Here is a tiny trained network, its code and every weight. The questions are about switching its units off for an input and a class, where a switched-off unit gives its printed mean instead of its output.

import numpy as np


def w(rows, s, z=0):
    codes = np.array(rows[::2]) - 128.0
    scale = np.full(codes.shape[1], s)
    scale[-1] = z or s
    return codes * scale


def norm(h):
    return h / np.sqrt((h * h).mean(-1, keepdims=True) + 1e-5)


def f(y):
    return np.maximum(y, 0)


def log_softmax(a):
    a = a - a.max(-1, keepdims=True)
    return a - np.log(np.exp(a).sum(-1, keepdims=True))


def net(x, mask):
    res = np.array(x, float).reshape(1, 2) / 4 @ E
    u = 0
    for l in range(3):
        y = f(norm(res) @ A[l][:, :-1].T + A[l][:, -1])
        res = res + np.where(mask[u : u + 10], y, B[l][:, -1]) @ B[l][:, :-1]
        u += 10
    return log_softmax(norm(res)[-1] @ U[:, :-1].T + U[:, -1])


A, B = {}, {}
E = w([
[121,142,136,79,19,149,219],'x0',
[117,160,166,2,83,126,177],'x1',
],0.0095)
A[0] = w([
[182,92,129,104,30,181,137,77],'L0N1',
[113,105,110,229,167,138,130,77],'L0N2',
[106,155,202,91,140,102,185,148],'L0N3',
[126,1,86,180,32,217,112,87],'L0N4',
[44,55,58,180,99,129,155,131],'L0N5',
[144,18,32,213,145,148,115,4],'L0N6',
[107,47,118,192,170,88,103,49],'L0N7',
[152,105,105,121,172,148,77,97],'L0N8',
[112,118,114,146,160,45,96,101],'L0N9',
[159,165,175,98,99,189,134,83],'L0N10',
],0.0075,0.0026)
B[0] = w([
[123,150,129,148,178,140,156,230],'L0N1',
[90,114,62,113,41,3,83,242],'L0N2',
[157,218,107,148,115,107,104,219],'L0N3',
[199,158,230,132,123,178,156,220],'L0N4',
[125,107,191,109,159,144,132,203],'L0N5',
[84,132,29,218,49,62,103,255],'L0N6',
[148,105,191,196,91,172,106,231],'L0N7',
[138,60,151,140,125,152,141,196],'L0N8',
[138,70,152,89,120,188,177,196],'L0N9',
[163,123,87,103,97,167,133,191],'L0N10',
],0.0074,0.0058)
A[1] = w([
[68,115,123,170,36,104,135,234],'L1N1',
[83,136,82,187,202,140,95,184],'L1N2',
[204,94,154,141,90,192,143,115],'L1N3',
[121,98,125,57,225,97,93,94],'L1N4',
[169,154,163,119,182,71,150,78],'L1N5',
[173,116,113,102,41,96,140,117],'L1N6',
[104,121,53,121,184,9,121,129],'L1N7',
[110,66,188,153,148,163,148,119],'L1N8',
[103,199,66,117,64,56,108,2],'L1N9',
[110,154,3,73,64,106,105,18],'L1N10',
],0.0081,0.0027)
B[1] = w([
[122,132,204,157,184,83,47,254],'L1N1',
[221,109,213,146,68,134,110,181],'L1N2',
[15,76,129,148,160,144,90,187],'L1N3',
[32,70,170,136,131,116,187,159],'L1N4',
[91,125,133,227,117,127,163,145],'L1N5',
[173,39,52,162,255,119,120,211],'L1N6',
[76,221,167,164,84,125,126,166],'L1N7',
[236,129,107,75,124,110,186,157],'L1N8',
[223,132,65,39,86,98,161,180],'L1N9',
[151,185,82,80,153,108,159,173],'L1N10',
],0.007)
A[2] = w([
[97,44,116,218,119,70,156,220],'L2N1',
[35,96,69,173,129,130,126,132],'L2N2',
[154,238,144,126,41,61,138,3],'L2N3',
[71,116,88,14,116,89,150,124],'L2N4',
[131,135,60,173,82,42,10,177],'L2N5',
[137,124,107,179,88,204,179,29],'L2N6',
[78,89,141,94,102,151,213,121],'L2N7',
[87,140,100,71,144,93,168,93],'L2N8',
[172,203,64,2,110,105,125,90],'L2N9',
[148,113,233,153,132,130,178,160],'L2N10',
],0.007,0.0025)
B[2] = w([
[130,154,86,55,123,100,133,255],'L2N1',
[103,190,195,103,127,92,140,161],'L2N2',
[139,131,87,135,121,131,165,163],'L2N3',
[135,171,87,162,111,109,135,192],'L2N4',
[165,149,254,180,128,59,34,253],'L2N5',
[95,122,126,176,91,151,103,151],'L2N6',
[145,160,150,173,110,118,60,182],'L2N7',
[143,152,92,82,145,59,132,172],'L2N8',
[250,134,63,112,38,58,196,240],'L2N9',
[116,149,66,117,121,200,119,196],'L2N10',
],0.0093,0.0073)
U = w([
[198,173,73,94,88,88,196,188],'0',
[111,148,129,183,104,250,160,156],'1',
[125,99,120,149,166,138,181,2],'2',
[119,28,154,63,173,186,119,98],'3',
[156,98,191,174,118,67,52,194],'4',
[39,175,146,68,154,111,140,114],'5',
],0.017,0.0051)

Each question gives the input, the list of numbers given to net, and the class t.
The units are the neurons (one row each of A and B). Each row of codes is followed by its name. A weight is (code - 128) times the scale printed after its matrix; where a second scale follows, it is the last column's (A, B and U).
mask holds one flag per neuron, layer by layer. A switched-off neuron (its flag False) gives its mean, the last column of its row in B, instead of its output. The means were averaged over made-up inputs and are rounded, as every weight is.
A unit's drop is (log p(t) with every unit on - log p(t) with that unit switched off) / (log p(t) with every unit on - log p(t) with every unit switched off).
The circuit of an input: a set's keep is (log p(t) with only the set's units on - log p(t) with every unit switched off) / (log p(t) with every unit on - log p(t) with every unit switched off). Starting from the 12 units with the biggest drops (on a tie, the unit counted first), units are removed one at a time, each time the one whose removal leaves the highest keep (on an exact tie, the one counted first), for as long as the keep stays at least 0.8.
units of the circuit, in order: the units of the circuit, biggest drop first
most important unit: the unit with the biggest drop
k most important neurons: the k neurons with the biggest drops, biggest first
k most important neurons of layer l: the k neurons of layer l with the biggest drops, biggest first
drop when u is switched off: that unit's drop, to one decimal
input [-7,8], class 5: units of the circuit, in order : L1N4; L2N9; L2N5
input [7,-1], class 1: most important unit : L0N2
input [-6,2], class 3: 3 most important neurons : L0N6; L2N5; L2N9
input [8,0], class 1: 2 most important neurons : L0N2; L0N6
input [-3,2], class 3: 3 most important neurons of layer 0 : L0N2; L0N8; L0N6
input [-8,6], class 5: 3 most important neurons of layer 0 : L0N7; L0N4; L0N5
input [-3,4], class 0: 2 most important neurons : L0N3; L0N4
input [-1,1], class 5: 2 most important neurons : L0N2; L0N6
input [-6,8], class 0: 3 most important neurons : L0N3; L0N5; L0N7
input [-8,3], class 3: 2 most important neurons : L0N6; L2N5
input [7,-4], class 1: drop when L1N5 is switched off : 0.0
input [5,-4], class 1: drop when L0N4 is switched off : 1.6
input [8,-6], class 1: drop when L0N4 is switched off : 1.4
input [-8,8], class 5: drop when L1N4 is switched off : 0.1
input [-5,3], class 3: most important neuron : L0N2
